Below is a small trained network, with its code and all its weights. Each question gives an input and a class and asks what happens when units are switched off, that is, made to give their printed mean instead of their output.

import numpy as np


def w(rows, s, z=0):
    codes = np.array(rows[::2]) - 128.0
    scale = np.full(codes.shape[1], s)
    scale[-1] = z or s
    return codes * scale


def f(y):
    return np.maximum(y, 0)


def log_softmax(a):
    a = a - a.max(-1, keepdims=True)
    return a - np.log(np.exp(a).sum(-1, keepdims=True))


def net(x, mask):
    res = np.array(x, float).reshape(1, 7) / 4 @ E
    y = f(res @ A[0][:, :-1].T + A[0][:, -1])
    res = res + np.where(mask, y, B[0][:, -1]) @ B[0][:, :-1]
    return log_softmax(res[-1] @ U[:, :-1].T + U[:, -1])


A, B = {}, {}
E = w([
[5,165,156,237,101,230,164,7,160,45],'x0',
[121,127,130,118,126,127,126,128,120,124],'x1',
[104,66,116,123,32,211,213,214,187,220],'x2',
[89,18,3,106,87,31,117,79,212,77],'x3',
[128,127,136,137,129,125,123,126,130,133],'x4',
[127,197,62,210,80,67,190,244,72,50],'x5',
[127,130,128,126,123,128,127,124,126,126],'x6',
],0.0059)
A[0] = w([
[223,99,109,48,153,52,99,205,99,203,111],'N0',
[141,183,144,133,233,63,31,47,74,22,68],'N1',
[158,57,198,57,202,181,49,26,167,203,84],'N2',
[87,23,3,106,66,3,133,93,206,79,71],'N3',
[176,180,131,106,227,29,44,60,59,56,66],'N4',
[146,197,55,219,84,57,191,250,50,39,81],'N5',
[175,237,232,157,168,203,161,193,33,196,61],'N6',
[214,105,121,58,155,50,91,209,105,193,3],'N7',
[125,79,128,116,63,171,189,174,154,209,21],'N8',
[233,99,108,55,168,51,88,204,112,181,97],'N9',
],0.0049,0.0057)
B[0] = w([
[50,163,143,196,134,172,174,60,88,90,224],'N0',
[136,54,67,174,66,185,210,203,199,207,213],'N1',
[133,204,194,60,52,41,122,96,188,154,219],'N2',
[195,52,187,96,212,196,43,164,130,38,232],'N3',
[151,51,66,164,53,172,186,220,216,214,209],'N4',
[137,197,253,37,48,36,116,65,221,162,254],'N5',
[191,33,180,90,208,169,49,157,171,31,224],'N6',
[57,137,198,215,123,185,169,58,164,65,179],'N7',
[160,63,61,163,70,162,197,187,201,207,165],'N8',
[56,162,139,193,131,172,162,65,107,89,216],'N9',
],0.0062,0.0063)
U = w([
[20,148,141,254,133,180,168,28,121,75,51],'0',
[176,76,72,168,80,154,183,243,170,240,68],'1',
[239,78,155,77,224,161,36,172,134,36,66],'2',
[145,192,183,30,62,6,119,77,170,171,66],'3',
[125,143,103,121,137,118,127,123,96,144,246],'4',
[126,139,105,131,147,110,124,127,90,149,239],'5',
],0.0091,0.012)

Each question gives the input, the list of numbers given to net, and the class t.
The units are the neurons (one row each of A and B). Each row of codes is followed by its name. A weight is (code - 128) times the scale printed after its matrix; where a second scale follows, it is the last column's (A, B and U).
mask holds one flag per neuron, in row order. A switched-off neuron (its flag False) gives its mean, the last column of its row in B, instead of its output. The means were averaged over made-up inputs and are rounded, as every weight is.
A unit's drop is (log p(t) with every unit on - log p(t) with that unit switched off) / (log p(t) with every unit on - log p(t) with every unit switched off).
The circuit of an input: a set's keep is (log p(t) with only the set's units on - log p(t) with every unit switched off) / (log p(t) with every unit on - log p(t) with every unit switched off). Starting from all 10 units, units are removed one at a time, each time the one whose removal leaves the highest keep (on an exact tie, the one counted first), for as long as the keep stays at least 0.8.
units of the circuit, in order: the units of the circuit, biggest drop first
k most important neurons: the k neurons with the biggest drops, biggest first
drop of u: that unit's drop, to one decimal
input [3,2,-2,6,-6,-8,-6], class 3: units of the circuit, in order : N2
input [-5,6,0,-5,1,2,1], class 0: units of the circuit, in order : N0; N9; N7
input [2,-5,-7,0,-4,6,3], class 1: units of the circuit, in order : N1; N4
input [1,7,-7,-8,-3,5,6], class 2: 2 most important neurons : N6; N8
input [-6,6,-7,-3,5,-6,-5], class 1: 3 most important neurons : N4; N1; N5
input [-7,-8,3,7,6,2,-5], class 0: 4 most important neurons : N0; N9; N7; N6
input [-7,-8,-8,-8,-8,-8,-6], class 1: 4 most important neurons : N4; N1; N5; N3
input [-2,8,-5,5,-1,3,3], class 1: units of the circuit, in order : N4; N1
input [-7,3,6,7,1,5,-2], class 0: 3 most important neurons : N0; N9; N7
input [4,-8,0,7,1,-8,-3], class 3: 2 most important neurons : N2; N6
input [-8,-8,0,7,-4,-3,0], class 0: units of the circuit, in order : N0; N9
input [7,7,-7,-8,2,3,7], class 2: 3 most important neurons : N6; N0; N9
input [6,-4,-2,2,-7,-1,0], class 4: 3 most important neurons : N0; N9; N7
input [-2,-4,-7,-1,4,2,2], class 1: units of the circuit, in order : N4; N1
input [2,-2,-7,-5,4,-5,2], class 1: units of the circuit, in order : N1; N4
input [1,3,6,-8,-2,-1,8], class 2: units of the circuit, in order : N6
input [1,7,-5,-3,4,5,0], class 1: 3 most important neurons : N1; N4; N2
input [-6,1,-2,-3,-5,5,1], class 0: 4 most important neurons : N0; N9; N7; N2
input [-4,0,6,1,-2,-5,-7], class 5: units of the circuit, in order : N4; N0
input [6,1,7,-1,1,0,-4], class 1: units of the circuit, in order : N0
input [6,7,-1,2,-7,5,7], class 4: 2 most important neurons : N0; N9
input [-5,4,5,6,3,-2,-6], class 2: 3 most important neurons : N3; N1; N4
input [-5,8,1,7,-1,6,7], class 2: 2 most important neurons : N3; N2
input [0,-8,0,4,-6,7,2], class 3: 2 most important neurons : N5; N6
input [1,8,0,5,-2,-1,5], class 2: drop of N4 : 0.0
input [-3,5,0,4,0,-1,3], class 2: drop of N3 : 1.3
input [1,1,-4,-7,7,3,3], class 2: drop of N6 : 1.4
